Below are the code and all the weights of a small trained network. Each question names an input and a class and asks about switching units off, where a switched-off unit gives its printed mean instead of its output.

import numpy as np


def w(rows, s, z=0):
    codes = np.array(rows[::2]) - 128.0
    scale = np.full(codes.shape[1], s)
    scale[-1] = z or s
    return codes * scale


def f(y):
    return y / 2 * (1 + np.tanh(0.7978845608 * (y + 0.044715 * y**3)))


def log_softmax(a):
    a = a - a.max(-1, keepdims=True)
    return a - np.log(np.exp(a).sum(-1, keepdims=True))


def net(x, mask):
    res = np.array(x, float).reshape(1, 7) / 4 @ E
    y = f(res @ A[0][:, :-1].T + A[0][:, -1])
    res = res + np.where(mask, y, B[0][:, -1]) @ B[0][:, :-1]
    return log_softmax(res[-1] @ U[:, :-1].T + U[:, -1])


A, B = {}, {}
E = w([
[158,79,108,78,253],'x0',
[208,166,193,188,158],'x1',
[83,217,53,206,177],'x2',
[127,127,127,125,129],'x3',
[128,130,131,127,127],'x4',
[158,27,87,214,115],'x5',
[30,94,199,165,177],'x6',
],0.007)
A[0] = w([
[81,175,152,190,7,78],'n0',
[22,113,231,154,187,68],'n1',
[153,45,97,222,87,90],'n2',
[95,186,74,184,161,38],'n3',
[51,216,167,12,98,91],'n4',
[104,181,77,180,161,2],'n5',
[70,137,153,177,137,35],'n6',
[6,76,182,173,184,86],'n7',
[101,185,59,176,160,29],'n8',
[173,70,186,66,85,8],'n9',
[207,120,51,82,144,65],'n10',
[121,57,100,171,114,144],'n11',
[161,75,193,66,85,32],'n12',
[184,214,241,146,154,93],'n13',
[45,82,58,58,79,59],'n14',
[19,89,56,34,83,85],'n15',
[195,167,47,99,88,67],'n16',
[162,68,192,41,90,60],'n17',
[158,63,86,139,205,44],'n18',
[231,151,248,219,129,86],'n19',
[202,161,48,101,110,46],'n20',
[155,32,89,225,99,86],'n21',
[105,160,148,177,30,70],'n22',
[119,164,133,179,14,114],'n23',
[109,211,14,190,184,4],'n24',
[144,119,81,104,254,49],'n25',
[203,171,40,86,52,50],'n26',
[41,91,194,164,152,190],'n27',
[158,38,185,97,65,103],'n28',
],0.0074,0.0032)
B[0] = w([
[138,48,162,66,213,246],'n0',
[180,153,125,107,58,240],'n1',
[95,216,96,71,157,242],'n2',
[83,102,174,148,106,181],'n3',
[114,196,68,117,159,243],'n4',
[88,102,162,159,108,159],'n5',
[148,96,138,117,97,146],'n6',
[200,152,167,122,36,254],'n7',
[82,96,160,152,74,179],'n8',
[58,123,163,167,101,189],'n9',
[154,128,168,102,105,197],'n10',
[138,179,109,112,128,206],'n11',
[47,107,136,170,84,191],'n12',
[134,157,36,151,176,202],'n13',
[175,74,58,184,167,212],'n14',
[189,101,76,187,171,248],'n15',
[159,134,162,126,63,202],'n16',
[46,110,146,167,104,225],'n17',
[127,127,149,57,151,183],'n18',
[149,89,66,190,162,232],'n19',
[157,117,151,127,75,187],'n20',
[81,254,86,70,140,253],'n21',
[123,58,165,56,201,202],'n22',
[156,77,162,66,182,236],'n23',
[61,82,171,167,71,230],'n24',
[101,66,193,83,169,211],'n25',
[160,129,151,131,61,232],'n26',
[201,153,127,123,85,250],'n27',
[77,144,136,165,134,235],'n28',
],0.009,0.0039)
U = w([
[12,84,199,190,95,100],'0',
[141,119,146,107,143,253],'1',
[142,50,203,30,203,109],'2',
[222,143,172,109,41,83],'3',
[76,233,81,70,163,94],'4',
[185,65,60,217,181,88],'5',
],0.011,0.013)

Each question gives the input, the list of numbers given to net, and the class t.
The units are the neurons (one row each of A and B). Each row of codes is followed by its name. A weight is (code - 128) times the scale printed after its matrix; where a second scale follows, it is the last column's (A, B and U).
mask holds one flag per neuron, in row order. A switched-off neuron (its flag False) gives its mean, the last column of its row in B, instead of its output. The means were averaged over made-up inputs and are rounded, as every weight is.
A unit's drop is (log p(t) with every unit on - log p(t) with that unit switched off) / (log p(t) with every unit on - log p(t) with every unit switched off).
The circuit of an input: a set's keep is (log p(t) with only the set's units on - log p(t) with every unit switched off) / (log p(t) with every unit on - log p(t) with every unit switched off). Starting from the 12 units with the biggest drops (on a tie, the unit counted first), units are removed one at a time, each time the one whose removal leaves the highest keep (on an exact tie, the one counted first), for as long as the keep stays at least 0.8.
units of the circuit, in order: the units of the circuit, biggest drop first
most important unit: the unit with the biggest drop
top k neurons: the k neurons with the biggest drops, biggest first
drop when u is switched off: that unit's drop, to one decimal
input [8,1,3,5,1,8,6], class 2: most important unit	n25
input [-4,5,6,-2,-2,-4,0], class 0: units of the circuit, in order	n24, n3
input [2,-8,7,1,1,1,3], class 5: top 2 neurons	n15, n14
input [-8,-5,4,-4,0,7,7], class 2: units of the circuit, in order	n0, n22
input [-7,-5,3,-2,3,-4,-6], class 2: units of the circuit, in order	n0, n23
input [3,8,0,-3,-8,-2,-4], class 5: units of the circuit, in order	n19, n13
input [-7,-7,-1,3,8,7,-4], class 2: units of the circuit, in order	n0, n23
input [-1,-1,7,1,3,-8,8], class 3: units of the circuit, in order	n7, n1
input [4,-6,-8,-5,7,-8,-3], class 0: units of the circuit, in order	n17, n12
input [2,3,5,-4,-8,-5,1], class 0: top 2 neurons	n24, n21
input [-6,-3,-5,-5,-7,-8,0], class 4: top 2 neurons	n4, n25
input [-4,-1,4,-3,1,6,8], class 3: units of the circuit, in order	n7, n27
input [4,-2,4,5,-7,6,6], class 3: top 3 neurons	n7, n27, n1
input [-1,-5,1,1,7,6,3], class 4: units of the circuit, in order	n21, n2
input [7,-1,2,2,-3,-4,-5], class 2: units of the circuit, in order	n25
input [7,4,5,1,2,-7,-3], class 2: top 2 neurons	n25, n21
input [8,-6,6,-2,7,-1,0], class 2: top 2 neurons	n25, n18
input [0,0,-7,6,8,-8,4], class 4: top 3 neurons	n4, n13, n24
input [-1,7,8,5,-6,-4,7], class 0: top 2 neurons	n24, n3
input [-7,2,-5,-1,-7,-7,8], class 3: units of the circuit, in order	n1
input [-8,-5,-1,2,-1,-7,2], class 2: top 3 neurons	n0, n22, n23
input [6,7,-3,1,3,4,5], class 5: top 2 neurons	n19, n13
input [3,-1,-4,5,8,-7,-8], class 3: top 3 neurons	n26, n16, n20
input [-4,1,4,5,-6,-4,8], class 3: top 3 neurons	n7, n1, n27
input [1,3,0,-2,-6,-4,5], class 3: drop when n21 is switched off	0.2
